Here is a tiny trained network, its code and every weight. The questions are about switching its units off for an input and a class, where a switched-off unit gives its printed mean instead of its output.

import numpy as np


def w(rows, s, z=0):
    codes = np.array(rows[::2]) - 128.0
    scale = np.full(codes.shape[1], s)
    scale[-1] = z or s
    return codes * scale


def f(y):
    return y / 2 * (1 + np.tanh(0.7978845608 * (y + 0.044715 * y**3)))


def log_softmax(a):
    a = a - a.max(-1, keepdims=True)
    return a - np.log(np.exp(a).sum(-1, keepdims=True))


def net(x, mask):
    res = np.array(x, float).reshape(1, 8) / 4 @ E
    y = f(res @ A[0][:, :-1].T + A[0][:, -1])
    res = res + np.where(mask, y, B[0][:, -1]) @ B[0][:, :-1]
    return log_softmax(res[-1] @ U[:, :-1].T + U[:, -1])


A, B = {}, {}
E = w([
[223,220,123,223,254],'x0',
[76,142,114,150,142],'x1',
[143,128,138,123,121],'x2',
[161,125,130,119,120],'x3',
[137,135,130,128,125],'x4',
[141,121,136,117,126],'x5',
[140,213,27,67,109],'x6',
[86,229,235,13,201],'x7',
],0.0051)
A[0] = w([
[197,169,96,158,207,103],'N1',
[57,75,170,98,85,158],'N2',
[89,98,135,127,41,46],'N3',
[142,175,77,145,195,246],'N4',
[99,33,254,174,167,96],'N5',
[73,92,133,53,63,53],'N6',
[108,75,235,212,160,137],'N7',
[135,76,200,159,170,39],'N8',
[81,50,118,103,97,14],'N9',
[98,60,133,29,81,40],'N10',
[112,199,205,30,136,71],'N11',
[80,180,197,58,170,61],'N12',
[164,82,56,166,69,57],'N13',
[39,135,128,160,163,255],'N14',
[103,174,238,50,168,53],'N15',
[106,147,171,86,161,29],'N16',
[155,96,85,201,94,52],'N17',
[93,101,93,22,33,168],'N18',
],0.0073,0.0042)
B[0] = w([
[160,211,209,159,136,209],'N1',
[213,197,160,125,120,187],'N2',
[151,188,116,199,226,143],'N3',
[192,157,238,70,95,253],'N4',
[199,238,61,82,24,194],'N5',
[148,223,152,187,222,163],'N6',
[182,214,45,30,92,199],'N7',
[138,217,50,104,119,134],'N8',
[114,191,71,222,198,136],'N9',
[121,202,167,178,204,162],'N10',
[40,52,28,247,81,195],'N11',
[70,57,31,225,76,183],'N12',
[39,40,76,221,66,176],'N13',
[185,97,206,54,152,209],'N14',
[41,75,43,253,127,201],'N15',
[41,76,36,224,166,129],'N16',
[75,132,48,215,178,163],'N17',
[251,204,227,95,216,220],'N18',
],0.0057,0.005)
U = w([
[201,205,213,135,174,120],'0',
[36,22,3,241,63,30],'1',
[185,73,222,42,74,252],'2',
[198,204,110,26,38,111],'3',
[168,81,196,47,109,184],'4',
[172,89,161,28,116,148],'5',
],0.0057,0.0035)

Each question gives the input, the list of numbers given to net, and the class t.
The units are the neurons (one row each of A and B). Each row of codes is followed by its name. A weight is (code - 128) times the scale printed after its matrix; where a second scale follows, it is the last column's (A, B and U).
mask holds one flag per neuron, in row order. A switched-off neuron (its flag False) gives its mean, the last column of its row in B, instead of its output. The means were averaged over made-up inputs and are rounded, as every weight is.
A unit's drop is (log p(t) with every unit on - log p(t) with that unit switched off) / (log p(t) with every unit on - log p(t) with every unit switched off).
The circuit of an input: a set's keep is (log p(t) with only the set's units on - log p(t) with every unit switched off) / (log p(t) with every unit on - log p(t) with every unit switched off). Starting from the 12 units with the biggest drops (on a tie, the unit counted first), units are removed one at a time, each time the one whose removal leaves the highest keep (on an exact tie, the one counted first), for as long as the keep stays at least 0.8.
circuit, biggest first: the units of the circuit, biggest drop first
top k neurons: the k neurons with the biggest drops, biggest first
drop when u is switched off: that unit's drop, to one decimal
input [4,3,-3,-3,8,2,4,8], class 1: circuit, biggest first => N11; N12
input [-1,-6,-8,-4,6,7,5,8], class 1: top neuron => N11
input [-3,1,7,-7,-5,1,3,8], class 1: circuit, biggest first => N11; N15
input [-4,-8,-6,-6,-4,7,-7,8], class 1: top 2 neurons => N15; N11
input [-7,2,-2,2,5,5,5,2], class 0: circuit, biggest first => N18; N6; N10
input [2,-5,3,6,-3,-3,-8,2], class 3: top 3 neurons => N5; N7; N8
input [-8,6,5,-5,-4,5,4,7], class 0: circuit, biggest first => N18; N6
input [5,1,-6,-2,5,-6,-7,-4], class 3: top 2 neurons => N7; N5
input [-7,1,2,1,-7,8,-8,6], class 3: top 3 neurons => N5; N7; N2
input [-5,-1,-2,0,3,4,-3,-5], class 0: top 2 neurons => N18; N3
input [-2,-6,8,-2,0,2,-7,6], class 3: drop when N8 is switched off => 0.2
input [-7,-1,-8,1,7,3,4,-4], class 0: drop when N18 is switched off => 0.3
input [-1,4,-6,0,5,-6,-5,7], class 1: drop when N15 is switched off => 0.2
